Here is a tiny trained network, its code and every weight. The questions are about switching its units off for an input and a target symbol, where a switched-off unit gives its printed mean instead of its output.

import numpy as np


def w(rows, s, z=0):
    codes = np.array(rows[::2]) - 128.0
    scale = np.full(codes.shape[1], s)
    scale[-1] = z or s
    return codes * scale


def norm(h):
    return h / np.sqrt((h * h).mean(-1, keepdims=True) + 1e-5)


def f(y):
    return np.maximum(y, 0)


def softmax(a):
    e = np.exp(a - a.max(-1, keepdims=True))
    return e / e.sum(-1, keepdims=True)


def log_softmax(a):
    a = a - a.max(-1, keepdims=True)
    return a - np.log(np.exp(a).sum(-1, keepdims=True))


def net(x, mask):
    ids = ['αζλστφ'.index(c) for c in x.split()]
    T = len(ids)
    res = E[ids] + P[:T]
    u = 0
    for l in range(2):
        r = norm(res)
        for j in range(2):
            rows = slice(2 * j, 2 * j + 2)
            q, k, v = (r @ M[l][rows].T for M in (Q, K, V))
            z = softmax(np.where(np.tri(T) > 0, q @ k.T / 2**0.5, -1e9)) @ v
            o = O[l][rows]
            res = res + np.where(mask[u + j], z, o[:, -1]) @ o[:, :-1]
        u += 2
        y = f(norm(res) @ A[l][:, :-1].T + A[l][:, -1])
        res = res + np.where(mask[u : u + 4], y, B[l][:, -1]) @ B[l][:, :-1]
        u += 4
    return log_softmax(norm(res)[-1] @ U[:, :-1].T + U[:, -1])


Q, K, V, O, A, B = {}, {}, {}, {}, {}, {}
E = w([
[177,231,135],'α',
[241,94,15],'ζ',
[75,156,138],'λ',
[125,107,108],'σ',
[101,254,143],'τ',
[126,88,98],'φ',
],0.016)
P = w([
[95,129,141],'0',
[175,171,131],'1',
[116,41,251],'2',
[153,141,167],'3',
[40,126,131],'4',
[133,163,125],'5',
],0.015)
Q[0] = w([
[187,36,252],'L0H0',
[236,145,171],'L0H0',
[125,115,195],'L0H1',
[190,139,155],'L0H1',
],0.015)
K[0] = w([
[115,174,17],'L0H0',
[238,232,90],'L0H0',
[156,103,226],'L0H1',
[100,10,142],'L0H1',
],0.012)
V[0] = w([
[131,57,254],'L0H0',
[153,134,185],'L0H0',
[110,88,94],'L0H1',
[196,123,69],'L0H1',
],0.0083)
O[0] = w([
[220,28,254,108],'L0H0',
[74,150,192,255],'L0H0',
[90,229,192,16],'L0H1',
[29,202,105,26],'L0H1',
],0.0057,0.0013)
A[0] = w([
[163,88,59,90],'L0N0',
[48,2,206,119],'L0N1',
[215,173,144,76],'L0N2',
[239,219,45,252],'L0N3',
],0.0094,0.0019)
B[0] = w([
[159,46,107,154],'L0N0',
[153,238,1,223],'L0N1',
[220,107,140,179],'L0N2',
[217,232,138,253],'L0N3',
],0.0089,0.0071)
Q[1] = w([
[96,150,70],'L1H0',
[108,90,110],'L1H0',
[98,117,109],'L1H1',
[198,250,76],'L1H1',
],0.017)
K[1] = w([
[43,89,84],'L1H0',
[170,164,77],'L1H0',
[142,182,96],'L1H1',
[30,7,163],'L1H1',
],0.014)
V[1] = w([
[31,152,63],'L1H0',
[54,105,148],'L1H0',
[215,144,250],'L1H1',
[39,183,160],'L1H1',
],0.015)
O[1] = w([
[91,33,196,135],'L1H0',
[188,132,174,2],'L1H0',
[116,233,7,110],'L1H1',
[114,23,75,154],'L1H1',
],0.012,0.0077)
A[1] = w([
[103,159,95,3],'L1N0',
[120,89,136,136],'L1N1',
[5,168,132,205],'L1N2',
[179,154,160,37],'L1N3',
],0.02,0.0014)
B[1] = w([
[130,6,133,245],'L1N0',
[114,140,68,201],'L1N1',
[35,244,253,253],'L1N2',
[171,22,122,212],'L1N3',
],0.014,0.0052)
U = w([
[121,215,42,59],'α',
[101,195,171,252],'ζ',
[156,69,112,161],'λ',
[173,85,153,184],'σ',
[187,99,4,33],'τ',
[160,96,183,91],'φ',
],0.013,0.0017)

Each question gives the input, a string of symbols that net reads in full, and the target symbol t.
The units are the heads (2 rows each of Q, K, V and O) and the neurons (one row each of A and B). Each row of codes is followed by its name. A weight is (code - 128) times the scale printed after its matrix; where a second scale follows, it is the last column's (O, A, B and U).
mask holds one flag per unit, layer by layer, with each layer's heads first. A switched-off unit (its flag False) gives its mean, the last column of its rows in O or B, instead of its output. The means were averaged over made-up inputs and are rounded, as every weight is.
A unit's drop is (log p(t) with every unit on - log p(t) with that unit switched off) / (log p(t) with every unit on - log p(t) with every unit switched off).
The circuit of an input: a set's keep is (log p(t) with only the set's units on - log p(t) with every unit switched off) / (log p(t) with every unit on - log p(t) with every unit switched off). Starting from all 12 units, units are removed one at a time, each time the one whose removal leaves the highest keep (on an exact tie, the one counted first), for as long as the keep stays at least 0.8.
units of the circuit, in order: the units of the circuit, biggest drop first
k most important neurons of layer l: the k neurons of layer l with the biggest drops, biggest first
heads that matter: for each layer, one digit per head in row order, 1 if its drop is at least 0.15 and else 0, layers parted by /
drop of u: that unit's drop, to one decimal
input σ τ τ α, target τ: units of the circuit, in order -> [L1N2]
input φ σ ζ τ σ σ, target σ: units of the circuit, in order -> [L0N3 L1H1]
input ζ τ σ ζ, target σ: units of the circuit, in order -> [L1H1 L0H0 L0N3 L0N1]
input τ σ φ λ τ λ, target τ: heads that matter -> 10 / 01
input λ σ φ α, target φ: units of the circuit, in order -> [L1H1 L0N3 L0N1]
input τ σ σ α φ σ, target φ: heads that matter -> 01 / 01
input σ ζ τ λ σ σ, target σ: heads that matter -> 01 / 01
input φ τ τ λ, target τ: units of the circuit, in order -> [L0H1 L1N2]
input τ λ τ τ ζ σ, target ζ: units of the circuit, in order -> [L0H1 L0N1]
input σ τ φ λ, target φ: heads that matter -> 10 / 01
input τ φ τ φ σ λ, target σ: heads that matter -> 01 / 01
input σ σ φ φ, target φ: heads that matter -> 00 / 01
input λ τ φ τ, target φ: units of the circuit, in order -> [L0N3 L1H1 L0N1]
input τ τ ζ σ α σ, target ζ: units of the circuit, in order -> [L1H1]
input ζ ζ τ α σ τ, target σ: heads that matter -> 01 / 00
input φ ζ λ α λ λ, target λ: heads that matter -> 01 / 01
input α φ ζ φ, target ζ: heads that matter -> 01 / 00
input ζ τ σ τ, target σ: 2 most important neurons of layer 0 -> [L0N2 L0N3]
input σ σ ζ φ, target ζ: heads that matter -> 00 / 00
input τ τ α σ, target α: units of the circuit, in order -> [L1H1]
input τ λ α, target α: drop of L1N0 -> 0.0
input σ τ φ α, target φ: drop of L0N3 -> 1.1
input σ τ σ α α ζ, target α: drop of L1H0 -> 0.1
